Below is a small trained network, with its code and all its weights. Each question gives an input and a class and asks what happens when units are switched off, that is, made to give their printed mean instead of their output.

import numpy as np


def w(rows, s, z=0):
    codes = np.array(rows[::2]) - 128.0
    scale = np.full(codes.shape[1], s)
    scale[-1] = z or s
    return codes * scale


def norm(h):
    return h / np.sqrt((h * h).mean(-1, keepdims=True) + 1e-5)


def f(y):
    return np.maximum(y, 0)


def log_softmax(a):
    a = a - a.max(-1, keepdims=True)
    return a - np.log(np.exp(a).sum(-1, keepdims=True))


def net(x, mask):
    res = np.array(x, float).reshape(1, 5) / 4 @ E
    u = 0
    for l in range(4):
        y = f(norm(res) @ A[l][:, :-1].T + A[l][:, -1])
        res = res + np.where(mask[u : u + 4], y, B[l][:, -1]) @ B[l][:, :-1]
        u += 4
    return log_softmax(norm(res)[-1] @ U[:, :-1].T + U[:, -1])


A, B = {}, {}
E = w([
[76,156,42,100,140,136,153],'x0',
[129,126,127,126,128,128,128],'x1',
[190,63,90,80,71,74,165],'x2',
[174,99,144,72,181,171,170],'x3',
[112,124,158,73,2,233,85],'x4',
],0.0055)
A[0] = w([
[126,88,153,184,140,179,164,140],'0.n1',
[182,83,254,220,112,125,112,2],'0.n2',
[54,99,124,102,107,140,176,112],'0.n3',
[34,189,207,182,12,15,154,22],'0.n4',
],0.0057,0.0046)
B[0] = w([
[131,154,164,103,165,163,121,197],'0.n1',
[100,229,127,1,132,13,77,239],'0.n2',
[68,149,150,101,164,118,159,189],'0.n3',
[111,35,72,132,144,214,19,254],'0.n4',
],0.007,0.0022)
A[1] = w([
[104,66,97,158,68,66,103,76],'1.n1',
[122,84,159,104,44,118,194,128],'1.n2',
[137,104,163,171,196,34,150,5],'1.n3',
[89,150,254,133,58,163,160,102],'1.n4',
],0.0061,0.0015)
B[1] = w([
[182,42,14,165,242,208,60,205],'1.n1',
[152,109,96,211,88,172,118,201],'1.n2',
[53,76,176,217,19,101,254,255],'1.n3',
[57,93,164,183,114,60,182,227],'1.n4',
],0.0053,0.0031)
A[2] = w([
[190,57,195,28,197,186,210,92],'2.n1',
[255,69,63,140,64,116,158,1],'2.n2',
[84,178,24,65,124,117,149,88],'2.n3',
[211,89,170,135,103,81,76,127],'2.n4',
],0.0073,0.0049)
B[2] = w([
[40,97,51,176,122,114,9,253],'2.n1',
[254,112,99,69,156,218,152,213],'2.n2',
[165,191,139,55,89,62,83,225],'2.n3',
[100,229,119,55,118,115,109,226],'2.n4',
],0.0092,0.003)
A[3] = w([
[100,125,170,51,34,206,121,133],'3.n1',
[203,229,65,8,134,96,116,176],'3.n2',
[61,255,180,219,163,233,110,2],'3.n3',
[98,78,135,104,24,183,130,128],'3.n4',
],0.0068,0.0033)
B[3] = w([
[62,111,102,237,146,27,181,231],'3.n1',
[97,151,252,114,107,148,116,254],'3.n2',
[255,75,118,23,83,194,155,204],'3.n3',
[181,183,130,151,240,88,190,208],'3.n4',
],0.0087,0.0058)
U = w([
[116,137,109,215,132,64,253,145],'0',
[86,213,185,53,100,54,99,130],'1',
[197,109,112,50,114,174,155,205],'2',
[84,107,30,150,159,133,25,3],'3',
],0.012,0.0023)

Each question gives the input, the list of numbers given to net, and the class t.
The units are the neurons (one row each of A and B). Each row of codes is followed by its name. A weight is (code - 128) times the scale printed after its matrix; where a second scale follows, it is the last column's (A, B and U).
mask holds one flag per neuron, layer by layer. A switched-off neuron (its flag False) gives its mean, the last column of its row in B, instead of its output. The means were averaged over made-up inputs and are rounded, as every weight is.
A unit's drop is (log p(t) with every unit on - log p(t) with that unit switched off) / (log p(t) with every unit on - log p(t) with every unit switched off).
The circuit of an input: a set's keep is (log p(t) with only the set's units on - log p(t) with every unit switched off) / (log p(t) with every unit on - log p(t) with every unit switched off). Starting from the 12 units with the biggest drops (on a tie, the unit counted first), units are removed one at a time, each time the one whose removal leaves the highest keep (on an exact tie, the one counted first), for as long as the keep stays at least 0.8.
units of the circuit, in order: the units of the circuit, biggest drop first
unit that matters most: the unit with the biggest drop
top k neurons: the k neurons with the biggest drops, biggest first
top k neurons in layer l: the k neurons of layer l with the biggest drops, biggest first
input [1,-8,6,-2,-4], class 2: unit that matters most : 2.n2
input [-4,-2,2,-8,-6], class 3: top 3 neurons : 0.n4, 1.n1, 3.n1
input [6,-7,-1,-8,-6], class 3: units of the circuit, in order : 0.n4, 3.n1
input [0,1,4,-3,0], class 2: top 2 neurons in layer 2 : 2.n2, 2.n1
input [8,6,4,6,-6], class 1: units of the circuit, in order : 2.n3, 3.n2
input [-8,-6,5,-2,8], class 0: top 2 neurons : 3.n1, 1.n4
input [-8,4,4,-4,-7], class 1: top 2 neurons : 0.n2, 2.n4
input [3,-6,1,-6,5], class 3: top 2 neurons : 0.n4, 1.n1
input [-3,-4,-6,-6,6], class 0: top 3 neurons : 3.n1, 2.n1, 3.n4
input [6,1,-1,-7,7], class 0: units of the circuit, in order : 3.n1, 3.n4
input [-4,-2,-8,-2,6], class 2: top 2 neurons : 3.n3, 1.n3
input [-4,-3,-8,0,7], class 2: top 4 neurons : 3.n3, 1.n3, 2.n3, 0.n1
input [-7,-2,8,4,8], class 0: top 2 neurons : 3.n1, 1.n4
input [8,8,4,7,-2], class 1: top 2 neurons : 2.n3, 3.n2
input [6,2,1,8,4], class 3: top 2 neurons : 2.n1, 0.n2
input [-8,-6,8,5,-2], class 1: units of the circuit, in order : 2.n4
input [-8,2,3,8,6], class 1: top 3 neurons : 2.n4, 0.n2, 1.n3
input [0,3,2,0,2], class 0: top 2 neurons in layer 0 : 0.n4, 0.n3
input [-5,-6,4,-3,6], class 0: top 2 neurons in layer 1 : 1.n4, 1.n2
input [8,-8,5,-4,-2], class 1: top neuron in layer 3 : 3.n2
input [3,0,-4,0,0], class 2: top 2 neurons in layer 2 : 2.n4, 2.n2
